Below are the code and all the weights of a small trained network. Each question names an input and a target symbol and asks about switching units off, where a switched-off unit gives its printed mean instead of its output.

import numpy as np


def w(rows, s, z=0):
    codes = np.array(rows[::2]) - 128.0
    scale = np.full(codes.shape[1], s)
    scale[-1] = z or s
    return codes * scale


def norm(h):
    return h / np.sqrt((h * h).mean(-1, keepdims=True) + 1e-5)


def f(y):
    return y / 2 * (1 + np.tanh(0.7978845608 * (y + 0.044715 * y**3)))


def softmax(a):
    e = np.exp(a - a.max(-1, keepdims=True))
    return e / e.sum(-1, keepdims=True)


def log_softmax(a):
    a = a - a.max(-1, keepdims=True)
    return a - np.log(np.exp(a).sum(-1, keepdims=True))


def net(x, mask):
    ids = ['ΔΘΛαεζημξφω'.index(c) for c in x.split()]
    T = len(ids)
    res = E[ids] + P[:T]
    r = norm(res)
    for j in range(3):
        rows = slice(2 * j, 2 * j + 2)
        q, k, v = (r @ M[0][rows].T for M in (Q, K, V))
        z = softmax(np.where(np.tri(T) > 0, q @ k.T / 2**0.5, -1e9)) @ v
        o = O[0][rows]
        res = res + np.where(mask[j], z, o[:, -1]) @ o[:, :-1]
    y = f(norm(res) @ A[0][:, :-1].T + A[0][:, -1])
    res = res + np.where(mask[3:11], y, B[0][:, -1]) @ B[0][:, :-1]
    return log_softmax(norm(res)[-1] @ U[:, :-1].T + U[:, -1])


Q, K, V, O, A, B = {}, {}, {}, {}, {}, {}
E = w([
[162,135,121,132],'Δ',
[117,154,41,151],'Θ',
[136,162,33,134],'Λ',
[165,138,118,126],'α',
[90,135,49,169],'ε',
[164,132,113,116],'ζ',
[118,116,130,166],'η',
[113,112,2,137],'μ',
[142,161,136,149],'ξ',
[128,88,122,140],'φ',
[97,139,129,103],'ω',
],0.0084)
P = w([
[95,152,4,169],'0',
[120,146,35,154],'1',
[119,139,54,148],'2',
[125,139,70,143],'3',
[131,135,83,140],'4',
[133,132,95,141],'5',
[139,133,104,139],'6',
[141,133,114,131],'7',
[135,125,127,130],'8',
[143,127,137,126],'9',
[147,128,152,120],'10',
[151,132,158,113],'11',
[176,127,170,112],'12',
],0.0038)
Q[0] = w([
[113,113,140,82],'H1',
[4,121,190,33],'H1',
[176,211,59,37],'H2',
[142,221,65,116],'H2',
[41,171,185,65],'H3',
[33,153,166,28],'H3',
],0.015)
K[0] = w([
[103,143,116,132],'H1',
[130,157,8,139],'H1',
[157,134,226,95],'H2',
[145,108,181,65],'H2',
[126,122,51,137],'H3',
[124,151,38,176],'H3',
],0.016)
V[0] = w([
[149,90,62,38],'H1',
[110,2,90,138],'H1',
[156,118,122,48],'H2',
[80,181,132,107],'H2',
[189,28,159,152],'H3',
[165,201,138,198],'H3',
],0.0086)
O[0] = w([
[195,9,122,52,204],'H1',
[123,18,199,224,192],'H1',
[119,119,23,83,167],'H2',
[63,101,154,71,127],'H2',
[179,42,60,232,3],'H3',
[199,254,124,156,200],'H3',
],0.0046,0.0031)
A[0] = w([
[209,223,255,38,106],'N1',
[149,35,180,100,192],'N2',
[163,161,168,112,78],'N3',
[167,146,154,136,17],'N4',
[179,91,197,108,68],'N5',
[26,110,203,30,252],'N6',
[180,216,100,171,106],'N7',
[172,59,235,183,176],'N8',
],0.0047,0.0011)
B[0] = w([
[168,2,231,65,207],'N1',
[110,147,155,52,152],'N2',
[160,83,190,131,121],'N3',
[165,93,182,166,103],'N4',
[204,93,141,95,106],'N5',
[36,77,154,71,254],'N6',
[89,60,245,130,211],'N7',
[73,64,179,79,141],'N8',
],0.0069,0.0021)
U = w([
[174,122,181,124,83],'Δ',
[111,165,102,131,35],'Θ',
[130,164,89,114,41],'Λ',
[179,134,141,111,31],'α',
[91,155,95,150,126],'ε',
[205,117,81,94,105],'ζ',
[78,150,185,209,152],'η',
[130,125,50,140,236],'μ',
[142,254,199,114,56],'ξ',
[112,11,130,183,65],'φ',
[57,111,158,46,249],'ω',
],0.0083,0.0021)

Each question gives the input, a string of symbols that net reads in full, and the target symbol t.
The units are the heads (2 rows each of Q, K, V and O) and the neurons (one row each of A and B). Each row of codes is followed by its name. A weight is (code - 128) times the scale printed after its matrix; where a second scale follows, it is the last column's (O, A, B and U).
mask holds one flag per unit, heads first, then neurons. A switched-off unit (its flag False) gives its mean, the last column of its rows in O or B, instead of its output. The means were averaged over made-up inputs and are rounded, as every weight is.
A unit's drop is (log p(t) with every unit on - log p(t) with that unit switched off) / (log p(t) with every unit on - log p(t) with every unit switched off).
The circuit of an input: a set's keep is (log p(t) with only the set's units on - log p(t) with every unit switched off) / (log p(t) with every unit on - log p(t) with every unit switched off). Starting from all 11 units, units are removed one at a time, each time the one whose removal leaves the highest keep (on an exact tie, the one counted first), for as long as the keep stays at least 0.8.
units of the circuit, in order: the units of the circuit, biggest drop first
most important unit: the unit with the biggest drop
top k neurons: the k neurons with the biggest drops, biggest first
which heads matter: for each layer, one digit per head in row order, 1 if its drop is at least 0.15 and else 0, layers parted by /
drop of u: that unit's drop, to one decimal
input α μ η ω ω Θ, target ω: most important unit -> H3
input μ Λ α α Δ ω μ ζ η, target η: which heads matter -> 100
input μ φ ζ μ φ ω μ φ Δ, target φ: which heads matter -> 101
input ζ ω ω Δ ε Λ ω ω Θ μ ζ ζ, target ζ: which heads matter -> 010
input ω ε Λ, target ω: which heads matter -> 011
input φ ζ ε ξ Λ, target ξ: units of the circuit, in order -> [H3 N7]
input μ Λ μ η, target η: which heads matter -> 000
input ξ ω μ η η ζ, target η: which heads matter -> 100
input ζ ε ω η Δ ζ Θ ω η ξ Δ, target ξ: which heads matter -> 101
input ω Λ φ ζ ε Λ ξ ξ μ α, target ξ: which heads matter -> 100
input ε μ ε φ ε, target φ: which heads matter -> 100
input ξ Θ Θ, target ξ: units of the circuit, in order -> [H3 H2]
input Θ ε μ ζ ζ ξ Θ ω η α φ μ α, target φ: which heads matter -> 101
input α Δ Λ ω φ Δ η α, target η: top neuron -> [N7]
input ω η ξ α Θ ξ ζ, target ξ: which heads matter -> 100
input ζ α μ ζ ω ω ω Λ ω Θ ε φ μ, target φ: drop of H1 -> 0.8
input ω ζ ζ Θ φ ω Θ Λ, target ω: drop of H2 -> 0.1
input Δ Δ α ξ α, target ξ: drop of H1 -> 0.6
